[-18 -15  57 -68  61   7 -23  25 -28 -10  15  -6  20 -11  33 -38  51 -49
  -5  10  24 -19  17  46 -15 -41   2  29  36 -18   3  -8  -1  15  41  31]
Y
[-26 -30  66 -66  26  -7  -4   0 -20  26 -37  10 -31 -35  39 -29  31  30
 -19 -34   9 -28  25  73 -34 -50 -72  16  -3  -7  13  27   6   0   1  51]
Y
[-22   5  24  -7  49   4  14 -17  36   0  -2  29   9  22   1 -46  59 -81
  47  11   3  52  -9 -12 -36 -24  55   4  39 -22  -9 -22 -50  85 -29 -21]
C
[ -8   2 -28  52  20  71 -40  13   4 -12 -13  -8  19  35  17   6  25 -35
 -18 -22  34 -13  26 -10  34  43  21  -5  -3   4 -33  -6 -19  -3  -6  90]
S
[ 16 -36 -19 -23  69  38   1 -13  -7 -72 -49 -11  -6  46  55   9  71   5
 -10 -35   1  35  -5  23  16  -5 -22 -16 -12  40  -2 -39 -18  14   4  58]
W
[-56 -48  67   4 -11  -8 -30  22   4  -2  47   3 -32 -15   8 -22  17  -8
  -3  12  11 -23  46  52  12  39  24  -5  10  -9 -13  20  22 -17  62   4]
S
[ 15   5  17   7  32  78 -21   3   1 -79 -20 -11 -19  22  15   2  57   4
   4 -38 -13  -8  -4  15  -5  36 -16   9 -15  31 -10  19  -9  -4   7  54]
W
[ -2 -18  15   2  17  67 -18 -49  14 -24  25   2  14  32  36  -2  12  15
 -38 -19   8   0  23  33  -2  59  22 -21 -25  51  13 -29 -24 -22  -1  20]
P
[-18 -16  29   1  -3  30   0  32 -21 -12   0  -4 -49 -27  36 -10  30  67
   4 -60   4 -35  31  59  -2 -25 -43   1  -5  16  22  27  10  -9  40  35]
G
[-43   4  52   7  63   3  -6 -30   3  -9  11   4  -7   4   9  -1  10 -10
  -3  41 -10  29  38  42   6 -31 -10  19 -20  -2   9  36  25 -14  21 -12]
Q
[ -5  18 -23   1  43  92 -44  -7  16 -65 -58  -2  24  32  25 -40  60 -16
 -31 -13 -16 -56  70 -22 -28  23  39   8 -15   0 -11 -34   0  35  32  78]
M
[-57 -16  28 -49  53  16 -15  26 -24  28 -53  42 -44 -24  21 -26  25  31
 -11 -11   8 -70  22  33 -31 -46 -71   5 -20 -14  -3  62 -31   0 -22  33]
Q
[-58  -1   9 -30  56  47  40  67 -11  -7  17  13  -7 -27  32  10  35 -22
  46 -37  42   4  12  13 -36 -11  15   9  46   6 -25   0 -32   7 -12  16]
K
[ 10 -14  18 -54  49  29 -35   9  22 -64 -37  -9  42  48   2   5  25 -12
 -41   5  -6 -40   0 -22 -12 -10  24   4  -5  -9   4 -32 -13  23  32  53]
M
[-59 -18  68 -15   3  16   8  38 -25  19  48 -25 -21 -32  30  -3  18  19
  23 -30  37 -17  26  67  27 -24 -45 -11   9   5  14  32  35 -26   0  16]
S
[-30  17  37 -63  68  59  45 -16 -28 -79   3 -27  -2  21  23  14  72 -40
  29 -12 -15  61 -16  30 -19 -32  -2  14  31  23  10 -10  10  15 -31   9]
W
[ -3  -5   7 -12  47 -42 -10 -93  35  11   8 -15  60  53  16 -15  -8 -48
 -31  42 -50  33 -39 -30  12   7 -28  -5 -50 -13 -36 -22  26  22  12  57]
W
[-90 -13  21   9  20  47  -2  -5 -17 -42  43  26 -18 -18  19  17  20  -6
   8 -35  -5  46  54   6  58  -7  -8  -8  -6 -23 -11 -15  49 -12  21  -8]
S
[-32   3 -31 -18  23  -7   9 -25  22   4 -25  -6  29  21  -5 -15  -7  -2
 -55  36  -4 -13  64  -7 -11   2  52   3  -7  -6 -27 -36  20   5  56  42]
M
[ 17  11 -37  19  81  71 -39   6  -9 -33 -50 -11  -6  36  32 -19  54  20
 -22 -18  40 -43  71  46 -19  32   6 -27 -18  32  14 -15 -36  -3  27  63]
E
[ 11 -51  -9 -22  22   5 -43 -32  23 -30 -30   2  14  15  51 -29  41  12
 -20   8  -6   0  30  12   7  17  25  -6  -6  -8  41 -16 -14  25  17  30]
S
[ 27  -3  37  13  56  34  -5 -32  55 -48  -8 -19  11  31  13  52  16  41
 -37 -42   4  24  -3  21 -38  23  -1 -11 -29  -2   8 -40   9  -6  43  63]
K
[-46   6  41  -8  23  43  22 -12 -37   8  16 -19 -18  -3  34   1  24 -11
  -6 -19   6 -38  47  52 -17  15 -63 -10 -13   6   7  20  35 -18  -7  45]
S
[ 29 -16 -51  -1  56  45 -17 -38  35 -49 -60   7  34  61  31  21  43  19
 -52   0  25 -19  37  11  35 -34   0 -39 -22  54  11 -23  -8   2  32  57]
M
[-73 -24   7   4  75  24  25  22 -27   6   1  36 -16  22  38  27  43 -29
   9 -68  41  36  33  15  29 -33 -42 -25  -4 -16 -18 -51  22   2   0  12]
S
[ 16  -7 -24 -15  17  39  45  -4  23  -4  28  11  22  17  17  -6  15  19
 -23 -43  31  34  -2  24 -40  50  48 -27   8  20  -6 -39 -29  30  -4  25]
H
[  9  11  11  22   6  76  30 -18  18  -1 -24 -15 -34 -10  42 -68  56 -22
  32 -32  17 -36  57  64 -55  54  19  -4  34  26  -6  44 -31  40   2  59]
X
[-64  -6  -3 -38  41  -3  40   0  -7  21  21   9   6 -13  50 -26  29 -36
  42   7   2 101   9  -3   6 -45   6 -21  24 -29   3 -19 -24  52 -20  22]
K
[-72 -23  35 -41  50   5  -1  16 -28 -31  26  -1   5  -1  50 -11  35 -10
  19 -20 -14  55  31   6  -2 -46   4 -18   9 -19  17 -63  20  26  27 -14]
G
[ -6  13 -25  49  34  44  -5 -65   5  17  -3   6  40  43  31   7 -31 -11
 -54  21  -3  19   8   1 -13  61   7   5 -34   8 -19  -2 -13 -13 -27  35]
Q
[-60  -6  -5 -44  37  -5 -25   9  25  21  38  24  64 -22  29 -19   1 -70
  23  15  -8  38 -14 -50   3  10  27  21   2 -59 -32  16   6  35  -3   8]
X
[ -10   25   17  -80   63   16   53  -11  -40  -34    7   -6   36    9
   11  -27   54 -103   25   22   -3   15  -16  -16  -11  -56    5    0
   62  -19  -11  -44  -16   65   -5   18]
Y
[-55   5  83 -49  12 -12   7 -13 -18  -7  27 -46 -24 -30  -6 -14  -1  18
 -15  30 -23 -14  47  46 -56  14 -26  -7 -28 -24   3 -25  20  -4  25   8]
C
[ 15  22 -30  40  69  75  -2 -61  10 -33 -47  25  12  67  38   7  35 -19
 -39 -45 -16  21  28   5 -18   3 -10  11 -23  12   0 -19 -18  27   5  89]
G
[-24  -5  41 -35  45  28   7  41 -26 -28 -15  14 -45 -14  44 -11  53  37
 -11 -32  30 -26  30  86  -3 -54 -50 -14  -9  35  11  -7 -33   5  -9  35]
C
[-29 -19  47 -54 -24   4  10  43 -32   5  57  19 -21 -30   2 -64  16 -38
  24  25  -3 -64  25  36 -38  25   3  -4  27   8   2  55 -34  22   8 -12]
H
[ 26  -1 -27   5  63  45  -8   3  14 -44 -54   0   8  52  15 -18  70 -57
   9 -10  23 -48  14 -25   4  -6 -13  -5   2  20 -16 -16 -82  62  -8  63]
C
[-63  -8  30 -26  57  31 -38  24  25 -20   2  19  13 -30  30 -22  69 -12
  12 -33  29  45   3   9  11 -51  45  19   9 -21 -28 -42  13  26  27  15]
Y
[ -9 -26   3 -11  41  10 -11  18  27 -15  -5  18  -8  -8  28   2 -22  51
 -13 -11  21  15  15  16  -8  24  -6 -34 -34   5   3 -24 -51  -9  35  36]
K
[ 12   2 -77   0  42  82 -32 -26   2 -13 -43 -17  29  16  57  -6  44   7
 -18 -42  33  -6  11 -11  31  14 -19 -21 -28 -15   1 -18 -31  22   4  92]
X
[ 19 -32  -9  31  62  22 -43  -4  29 -31 -14  17  25  37  32  26  32 -49
  -6  13   7 -53  36 -19 -28  48 -19 -17 -20  29 -18   4 -22 -10  45  39]
K
[ -18  -56   56 -104   44   -1   37  -43  -34   10   10  -15  -34  -27
   15  -52   -2    8    9   13  -26   17   58   65  -38   11  -25    2
   20  -22   28   15  -13   10   24   37]
P
[-16 -18 -10  46  45  50 -55  32   7 -11 -44  30 -13   3  32 -30  39   2
 -15 -11  18 -31  63  15 -27  35  35   4   1   9 -30   0 -21   1  12  31]
Q
[ 18  16 -20 -20  68  78 -16   1 -12 -57 -10  16   5  36  10   2  31  -2
   1 -29  14  -8 -16  -6   8  26 -46 -36 -30  20   6   6 -42  -4   6  36]
W
[ -3 -43   3  14  42 -17 -11 -39  29 -28 -38  20  -3  27  24  20   8  24
 -57 -15   1  39  35  41  34 -29  32   7  -5   3  -9 -54  24 -10  23  47]
S
[-31 -33  36 -75  39 -10  45  15 -14 -16  14   8 -13  -8  11 -16  47 -37
  31 -12 -11  31  30  11  -4 -35  18   8  50   2   2  -9  -6  30   5  -3]
P
[-42  -3  21 -29  23 -29 -16  77 -40  23   0  -8 -24 -12  11 -37  -8  28
 -16   4  20 -46  60  41 -16  15 -13 -23 -10  -7  -3  -8 -19 -10  31  24]
E
[-51 -23  30 -43  60 -39   8  27   4 -28  10  21  12   6  29  34  68 -38
  -3  -5   2  27 -21   0 -27 -41  24  25   3 -11 -20 -71  17  28  11 -45]
C
[-38 -22  -3   8  95  28 -40   9   9 -23 -33  63 -15  19   6  20  -1  -1
 -35 -24  17  12  74  13  37 -10 -36 -20 -45 -17 -24 -11   0 -24  37  64]
S
[ 36  14  -7  41  29  53  42 -61   2 -35  16  32   4  45   3  83 -26   6
 -27 -31 -20  44  14  18 -18  40 -53 -30 -22  45  15  33  17 -31   9  11]
G
[-77  -6  37 -59  10 -15  10  50 -57  -2  56 -34 -34 -32   0 -30 -16  37
  -7  18  11 -50  47  44  24  20 -40 -27 -16 -20  -4  15  -1 -18  70  19]
E
[-30 -19  25   3  60  32  42 -35  25 -74 -24   4 -14  36  32  17  51 -62
  35  16  -3  78  39  21  -4 -37  46   1  48  49   2 -17 -37  26 -23   3]
K
[  2 -11  19 -15  43 -11 -10 -21   8 -27   0  11  16  36  17  -6  60 -48
  31 -10 -37  75 -11 -35 -24 -32  21  -5  16 -47  40 -35   9  69  33 -16]
G
[-36 -40  38  -8  32  -1 -46 -12  33 -20 -18   8 -11  24  14   7  18   8
 -46  -7 -12 -17  37   3  -5  51 -12   7 -56 -31 -10   3   7  -2  52  64]
S
[ -6 -40  39 -41  26 -14  17 -10  -2  21   8   3 -39 -39  25 -45  40  32
  13 -18 -11  -9  50  62 -44  10  -2   0  -2  -1  17  -4  24   4  49   6]
P
[-11 -22  14 -23   9 -13   0  14 -29  14 -17  -9 -15 -12  47 -26  36  22
   6 -33 -22   4  32  20 -34 -32 -26 -14  10 -20  27 -27  20  31  21  30]
G
[-55 -19  25 -37  34 -22  20  -2 -27  -4  30 -22  13  15  31  10  34 -34
   3  -5 -17  38   0   1  11 -48  -5  30  17 -31   0 -16  29  25  41  23]
G
[-45 -66  71 -21   0 -38   8  36  13  -7 -11  16 -45  -2  31  18  -2  69
 -52 -61   0  22  60  79 -46  -8  25  33  29  10   5 -12  18 -23  47  17]
G
[-29  -6  36 -74  47  -4  -1  24 -32   4 -29  11 -21 -46  17 -45  17  -6
  15   5  -6  -4  20  19 -35 -23 -38   5 -13 -30  -2  -3 -19  21  14  32]
Y
[-12 -25  60  11  21  41  -5 -22 -11 -65  20 -17 -16   6  28  -2  37  -7
  12 -21 -20  16   8  63   5  -1   1   5  26  42 -19 -13  44 -26   3   7]
W
[-59 -27  18 -46  38  21  39 -47  -4 -31   7  -8 -24  14  40 -26  63   2
  -8 -39 -16  21  22  18  57 -46 -17  10 -15   3 -13 -36  -1  37  31  57]
P
[ -6  17  -9  52  25  35 -24 -31  17 -13 -36   0   3  40  12  23 -15 -18
 -57  -6  10  27  72  22 -22  54  31 -15 -28  11 -19 -45   1 -29  12  40]
X
[ 28  14  -4  26  73  16 -19 -38  43 -50 -13  13  31  71  25  18  41   5
 -56 -26  -7 -20   0   8  -6  33   5  -5 -49  14  -6 -31   5  22  46  49]
E
[-16 -41  36 -56  -3 -39  18  14 -35 -19  -5   5 -40   1  31 -40  30   6
  -2   1 -30   9  11  37  -6 -45   1   2  36 -20  28  -9 -24  45  44  20]
G
[-22 -29   5   3  25   0  -4 -24  39 -32 -19  16  -2  22  23  36   3   1
 -37   1 -21  26  67  -8 -18  33 -11 -18 -19  15 -16   2  -9  -6  28  54]
K
[-67  -1  25 -48  44  27  -1  38 -84   9  15 -15 -40 -18  41 -68  18   6
  16  13  22 -58  88  78  15 -17 -65 -28   1   9  26  35 -28  -8  15  32]
E
[-69  14  31 -54  73 -33  21 -10 -33  18   5 -15 -10 -18 -11  28   4 -11
   5  24  -4  29  -1  11   2 -69 -69  27 -52 -51  -7 -14  20  -5   8  10]
C
[ 10  11 -28  44  21 114 -19 -42  -1 -19 -23  12  13  11  49  -9  11  48
 -53 -38  19 -33  31  42 -35  56  18  -4  -1  32   1  -3 -17 -16 -39  45]
Q
[-12   8  40 -30  42  39  18  -8 -18 -35  39  -9  -6 -24  39 -43   9 -12
  23  -1   0  20  23  62   8   3  -6 -30   5 -10   9 -13   2  19  35  18]
X
[-61   3  -2   0 105  55 -17  70 -35 -73 -10  62 -41   0  29  40  70  19
  -9 -64  22  29  63  44  14 -20 -14 -27 -21  10 -30 -40  27 -18  43   9]
E
[-90 -49  50 -42  17  16  -5  18 -39  22  27  -1 -48 -63  35 -40  -6  -2
  20  -1  14  -3  83  78 -15  28 -22  -5  14 -29 -21  29  16 -26  42  13]
X
[-48  14   2 -31  58  15  40   9 -24  11  35  27  -2   8  -3   6  21 -42
  -7  -5  10  43  23  22 -37  10   6  15 -19 -20 -21 -10   2  10  16  12]
H
[-67   5  -3 -67  73 -22  58  -1  -4   3  12  -1  -2 -19  18 -19  35   2
  33 -14  -1  82 -38   8  10 -60   7  20  -2 -27 -24 -37  18  27  10   0]
W
[-38 -26  18 -31  59   8  24 -10  20 -43  34  -6  20   0  26 -15  66 -32
  11  -8  -1  28  55  23 -16 -20  49  11  17  11 -17 -45  37  34  41   3]
H
[-12  -1 -20  13  35  32  17 -51  -7  34  -3  -2  17  22  52   1   9  -9
  -9 -28 -28  64   8   2 -16  24 -56   4 -36 -22  -8  27  10  32  -1  99]
G
[-22 -21  60 -13   6  53   5 -17 -21 -35  20 -29 -36 -10  26 -32  31  19
   2 -14  -3 -17  27  82 -11  10 -16  -1 -20  29  -1   5  -4   1   6  48]
H
[-35   0  31 -21  52  62 -14  68 -62  19  -7  24 -44 -67  37 -26  32  52
  -2 -31  31 -55  67  93 -75  -2 -25  -5  23  -5   5  23  24 -38   1   7]
Q
[ 20 -35 -17  27  21  24 -42  23  11 -39 -37  59 -15 -14   6 -13  25  -3
 -16 -25 -18   7  41  16 -31  15  58  21   2   9 -44 -30   2   6   2  32]
H
